Below are the code and all the weights of a small trained network. Each question names an input and a class and asks about switching units off, where a switched-off unit gives its printed mean instead of its output.

import numpy as np


def w(rows, s, z=0):
    codes = np.array(rows[::2]) - 128.0
    scale = np.full(codes.shape[1], s)
    scale[-1] = z or s
    return codes * scale


def norm(h):
    return h / np.sqrt((h * h).mean(-1, keepdims=True) + 1e-5)


def f(y):
    return np.maximum(y, 0)


def log_softmax(a):
    a = a - a.max(-1, keepdims=True)
    return a - np.log(np.exp(a).sum(-1, keepdims=True))


def net(x, mask):
    res = np.array(x, float).reshape(1, 5) / 4 @ E
    u = 0
    for l in range(4):
        y = f(norm(res) @ A[l][:, :-1].T + A[l][:, -1])
        res = res + np.where(mask[u : u + 15], y, B[l][:, -1]) @ B[l][:, :-1]
        u += 15
    return log_softmax(norm(res)[-1] @ U[:, :-1].T + U[:, -1])


A, B = {}, {}
E = w([
[162,150,85,90,89,250,228,149,145,86,109],'x0',
[93,92,55,161,254,168,166,93,84,124,139],'x1',
[80,161,89,55,132,122,72,218,43,58,159],'x2',
[171,13,137,162,85,118,81,124,151,7,170],'x3',
[122,118,113,44,160,67,170,95,127,125,181],'x4',
],0.0066)
A[0] = w([
[153,107,142,171,150,179,61,156,134,95,106,173],'L0N0',
[152,53,159,137,124,160,88,119,132,114,126,77],'L0N1',
[114,98,100,81,118,107,173,74,106,176,193,131],'L0N2',
[163,90,116,203,121,77,196,75,118,136,117,5],'L0N3',
[78,111,88,100,103,137,151,197,127,107,106,162],'L0N4',
[169,93,95,172,190,132,118,125,93,137,122,29],'L0N5',
[176,128,97,128,114,171,156,138,113,92,106,15],'L0N6',
[114,119,127,170,101,104,100,128,103,135,181,168],'L0N7',
[136,194,140,171,137,72,124,97,62,141,127,169],'L0N8',
[71,125,130,152,129,120,117,184,79,76,152,39],'L0N9',
[97,132,121,254,123,199,77,195,126,136,52,67],'L0N10',
[79,72,124,149,111,95,96,158,112,150,123,52],'L0N11',
[244,120,153,97,177,93,147,132,120,108,214,122],'L0N12',
[194,145,149,100,94,126,102,86,181,162,127,157],'L0N13',
[67,106,116,131,138,134,113,104,156,77,119,116],'L0N14',
],0.0089,0.0027)
B[0] = w([
[195,42,134,153,131,75,137,102,126,112,245,225],'L0N0',
[117,138,109,173,56,70,148,117,138,147,203,204],'L0N1',
[171,158,197,93,171,179,92,128,198,87,161,189],'L0N2',
[114,163,144,254,158,170,150,164,155,114,70,203],'L0N3',
[151,186,126,178,148,70,160,126,111,101,90,194],'L0N4',
[130,45,48,105,133,217,50,193,140,107,34,187],'L0N5',
[149,99,153,64,128,119,220,171,103,44,50,180],'L0N6',
[154,119,136,76,110,123,155,114,122,57,100,191],'L0N7',
[177,118,147,104,105,193,154,106,92,152,110,199],'L0N8',
[72,208,151,212,87,149,100,160,131,103,150,185],'L0N9',
[168,164,207,24,227,111,151,108,174,151,237,254],'L0N10',
[170,108,167,108,140,164,165,133,44,99,83,173],'L0N11',
[206,141,138,65,144,107,98,55,191,145,208,183],'L0N12',
[120,87,86,186,130,187,82,204,163,145,54,212],'L0N13',
[93,98,59,135,176,135,176,51,129,169,175,170],'L0N14',
],0.0063,0.0066)
A[1] = w([
[121,186,141,130,133,187,112,173,99,177,109,57],'L1N0',
[55,173,85,159,136,132,165,81,78,212,94,75],'L1N1',
[139,93,165,132,138,113,49,61,41,126,33,51],'L1N2',
[117,134,191,110,126,128,85,133,12,122,181,153],'L1N3',
[142,74,200,103,137,55,67,55,24,169,117,144],'L1N4',
[178,87,54,172,61,140,129,67,97,104,113,109],'L1N5',
[153,124,130,157,79,241,201,83,123,91,137,149],'L1N6',
[86,153,32,154,187,112,152,151,138,164,170,111],'L1N7',
[26,78,19,119,218,197,114,132,77,76,127,4],'L1N8',
[128,97,90,143,71,76,133,77,98,72,104,96],'L1N9',
[86,63,169,178,185,52,47,97,106,162,119,108],'L1N10',
[87,150,149,62,135,147,106,84,142,178,136,91],'L1N11',
[85,143,144,228,157,102,127,96,152,217,154,120],'L1N12',
[82,177,201,93,2,78,78,203,132,91,112,90],'L1N13',
[64,158,101,110,84,120,138,163,33,90,159,66],'L1N14',
],0.0073,0.0033)
B[1] = w([
[205,97,80,121,150,1,121,56,71,108,143,192],'L1N0',
[141,113,73,107,80,52,164,78,89,166,126,162],'L1N1',
[96,153,114,90,54,140,212,197,43,94,151,162],'L1N2',
[87,163,91,171,157,94,156,107,232,36,92,211],'L1N3',
[168,148,117,75,122,181,215,191,96,117,86,208],'L1N4',
[99,89,128,95,75,41,143,83,129,142,102,187],'L1N5',
[75,121,193,118,170,65,99,134,60,105,80,253],'L1N6',
[125,46,109,102,146,116,82,118,161,132,127,168],'L1N7',
[122,59,118,155,128,201,65,204,113,192,111,193],'L1N8',
[109,100,58,145,71,92,146,81,141,167,87,166],'L1N9',
[109,125,189,60,140,185,222,174,108,45,29,206],'L1N10',
[226,125,50,115,124,131,115,33,99,92,127,165],'L1N11',
[62,135,111,111,156,113,134,118,136,51,146,202],'L1N12',
[82,28,64,133,168,247,97,174,110,212,160,209],'L1N13',
[61,186,176,204,102,98,52,127,212,99,67,173],'L1N14',
],0.0063,0.0054)
A[2] = w([
[105,62,113,170,84,122,50,2,68,117,150,132],'L2N0',
[108,32,123,132,138,137,122,144,88,141,154,141],'L2N1',
[126,107,96,178,194,142,141,143,115,145,146,69],'L2N2',
[151,115,152,109,42,170,74,178,143,236,164,163],'L2N3',
[108,179,44,109,139,97,83,145,153,94,182,91],'L2N4',
[192,160,25,135,72,74,144,103,74,216,155,81],'L2N5',
[78,19,105,152,155,219,100,138,164,238,95,126],'L2N6',
[59,142,175,221,125,144,189,56,166,165,125,115],'L2N7',
[90,165,75,149,119,165,102,120,96,102,169,36],'L2N8',
[174,129,91,33,130,136,61,86,195,126,164,1],'L2N9',
[19,106,133,112,99,182,224,107,130,78,100,167],'L2N10',
[177,120,164,173,121,152,41,115,103,114,140,54],'L2N11',
[160,148,153,148,175,196,125,144,46,201,152,95],'L2N12',
[165,138,187,78,170,135,101,136,149,167,221,120],'L2N13',
[45,169,137,166,133,111,76,125,125,118,154,31],'L2N14',
],0.0081,0.0031)
B[2] = w([
[108,104,144,90,151,27,118,126,112,183,134,185],'L2N0',
[147,156,91,37,138,143,98,122,122,189,140,220],'L2N1',
[144,169,139,124,134,172,81,151,153,139,161,184],'L2N2',
[158,107,29,50,255,242,43,141,116,145,188,186],'L2N3',
[133,141,181,206,123,147,114,117,190,153,162,187],'L2N4',
[174,157,34,116,150,41,124,90,122,166,167,161],'L2N5',
[165,71,82,186,142,186,29,195,131,122,131,253],'L2N6',
[87,196,135,175,129,84,84,210,210,62,154,194],'L2N7',
[44,191,172,150,146,68,102,139,146,157,89,147],'L2N8',
[119,141,156,141,161,165,146,76,128,63,155,180],'L2N9',
[204,135,89,134,46,104,118,166,141,144,66,247],'L2N10',
[149,172,162,51,193,174,175,107,121,111,108,150],'L2N11',
[182,121,106,84,125,91,137,115,159,106,184,186],'L2N12',
[206,173,198,86,177,184,156,62,131,41,173,201],'L2N13',
[93,208,129,158,58,155,106,144,218,142,84,145],'L2N14',
],0.0075,0.0055)
A[3] = w([
[115,27,178,145,104,144,117,132,87,64,173,39],'L3N0',
[34,182,83,187,107,121,92,185,246,129,99,71],'L3N1',
[104,90,141,121,82,77,118,68,118,153,175,83],'L3N2',
[151,71,34,178,110,69,159,101,198,64,153,141],'L3N3',
[75,55,139,150,71,100,142,125,98,108,236,90],'L3N4',
[107,95,36,117,74,118,66,184,221,116,174,194],'L3N5',
[130,113,148,124,126,122,254,190,91,120,69,63],'L3N6',
[197,85,162,121,159,158,192,164,113,64,47,152],'L3N7',
[168,131,110,95,14,132,196,185,127,143,90,58],'L3N8',
[175,197,75,188,175,139,119,142,80,106,73,253],'L3N9',
[110,247,82,148,158,95,115,57,66,144,78,108],'L3N10',
[92,203,156,113,198,147,105,115,198,40,128,96],'L3N11',
[119,190,191,212,158,102,80,140,178,142,89,92],'L3N12',
[116,137,65,81,64,231,162,62,215,191,127,80],'L3N13',
[45,184,90,88,151,171,126,156,103,89,195,129],'L3N14',
],0.0071,0.0027)
B[3] = w([
[111,180,115,65,163,136,134,62,181,172,160,172],'L3N0',
[128,99,193,227,77,50,102,170,70,65,89,198],'L3N1',
[152,150,34,68,146,94,125,101,103,201,137,145],'L3N2',
[81,254,112,141,131,78,139,150,151,206,126,211],'L3N3',
[226,162,52,55,162,87,225,58,202,186,101,156],'L3N4',
[105,116,132,210,198,97,125,114,80,187,100,230],'L3N5',
[56,120,62,56,40,171,127,124,82,38,132,175],'L3N6',
[90,147,191,106,41,186,120,139,33,128,127,255],'L3N7',
[116,91,113,82,158,127,200,132,54,123,143,173],'L3N8',
[95,74,135,131,108,50,128,62,129,163,143,232],'L3N9',
[158,44,147,144,78,65,162,134,201,183,149,169],'L3N10',
[188,122,193,169,101,144,179,116,137,80,126,229],'L3N11',
[77,170,202,191,94,109,111,147,163,86,123,189],'L3N12',
[96,50,120,136,185,169,82,173,156,76,79,144],'L3N13',
[158,110,215,160,170,167,103,174,202,141,139,162],'L3N14',
],0.0072,0.008)
U = w([
[80,158,182,237,134,74,108,210,212,70,54,218],'0',
[184,164,191,61,220,209,172,107,218,57,169,187],'1',
[150,36,27,125,235,192,13,210,128,197,109,152],'2',
[140,157,23,65,154,1,185,57,183,226,160,158],'3',
[82,115,93,48,62,167,195,196,70,63,34,180],'4',
[169,141,137,179,126,134,129,81,69,111,159,119],'5',
[46,219,63,158,84,187,68,32,85,181,160,2],'6',
[48,175,42,213,107,199,142,39,65,170,198,2],'7',
],0.0099,0.0056)

Each question gives the input, the list of numbers given to net, and the class t.
The units are the neurons (one row each of A and B). Each row of codes is followed by its name. A weight is (code - 128) times the scale printed after its matrix; where a second scale follows, it is the last column's (A, B and U).
mask holds one flag per neuron, layer by layer. A switched-off neuron (its flag False) gives its mean, the last column of its row in B, instead of its output. The means were averaged over made-up inputs and are rounded, as every weight is.
A unit's drop is (log p(t) with every unit on - log p(t) with that unit switched off) / (log p(t) with every unit on - log p(t) with every unit switched off).
The circuit of an input: a set's keep is (log p(t) with only the set's units on - log p(t) with every unit switched off) / (log p(t) with every unit on - log p(t) with every unit switched off). Starting from the 12 units with the biggest drops (on a tie, the unit counted first), units are removed one at a time, each time the one whose removal leaves the highest keep (on an exact tie, the one counted first), for as long as the keep stays at least 0.8.
units of the circuit, in order: the units of the circuit, biggest drop first
unit that matters most: the unit with the biggest drop
top k neurons: the k neurons with the biggest drops, biggest first
top k neurons in layer l: the k neurons of layer l with the biggest drops, biggest first
input [8,4,4,1,5], class 4: units of the circuit, in order	[L0N10]
input [3,-5,-4,5,3], class 2: top 2 neurons	[L0N13 L0N10]
input [-1,6,-4,7,4], class 3: units of the circuit, in order	[L0N1 L3N3]
input [7,6,-2,2,-5], class 4: top 2 neurons	[L0N6 L1N13]
input [0,-6,-5,1,-4], class 2: top 2 neurons in layer 2	[L2N3 L2N6]
input [-8,-7,-4,3,6], class 4: units of the circuit, in order	[L1N10 L1N4 L3N7]
input [-5,-6,-2,6,-4], class 2: top 3 neurons in layer 1	[L1N13 L1N0 L1N12]
input [7,8,8,1,-7], class 0: top 2 neurons	[L0N9 L1N14]
input [8,8,-8,-3,-5], class 0: units of the circuit, in order	[L2N7 L1N6]
input [-1,6,-3,1,5], class 2: top 2 neurons in layer 0	[L0N5 L0N10]
input [3,-5,4,5,-5], class 1: top 2 neurons	[L0N10 L0N0]
input [-4,7,7,-1,-2], class 0: top 3 neurons	[L0N9 L1N14 L1N3]
input [-1,-1,5,6,-7], class 1: top 2 neurons	[L0N10 L0N0]
input [2,-5,0,-8,-6], class 3: units of the circuit, in order	[L1N0 L2N5]
input [-2,4,6,6,6], class 0: units of the circuit, in order	[L0N9 L1N14]
input [7,8,-8,3,-2], class 0: unit that matters most	L0N3
input [-7,-8,2,2,5], class 2: top 3 neurons	[L1N13 L0N10 L2N3]
input [6,-8,-4,0,-7], class 2: top 3 neurons	[L0N13 L2N3 L1N13]
input [7,-4,7,6,6], class 0: top 2 neurons	[L0N10 L1N14]
input [-2,-1,3,-7,7], class 1: units of the circuit, in order	[L0N2]
input [-5,4,-7,7,5], class 0: top 2 neurons in layer 1	[L1N10 L1N0]
input [7,-6,7,-6,-4], class 0: top 2 neurons	[L1N14 L1N10]
input [2,-8,6,8,-7], class 2: top 2 neurons	[L1N13 L2N3]
input [-1,2,-4,-8,-7], class 3: units of the circuit, in order	[L1N1 L2N5]
input [-2,4,1,-7,-6], class 3: top 2 neurons in layer 0	[L0N2 L0N0]
input [6,-5,1,-1,3], class 4: top 2 neurons	[L0N6 L0N4]
input [-2,6,-4,-3,8], class 1: unit that matters most	L0N2
input [8,-6,5,8,0], class 3: top 2 neurons	[L1N10 L1N4]
input [-6,1,-6,-3,7], class 1: top 2 neurons	[L0N2 L0N12]
input [0,6,-4,-2,2], class 2: top 2 neurons	[L0N5 L1N8]
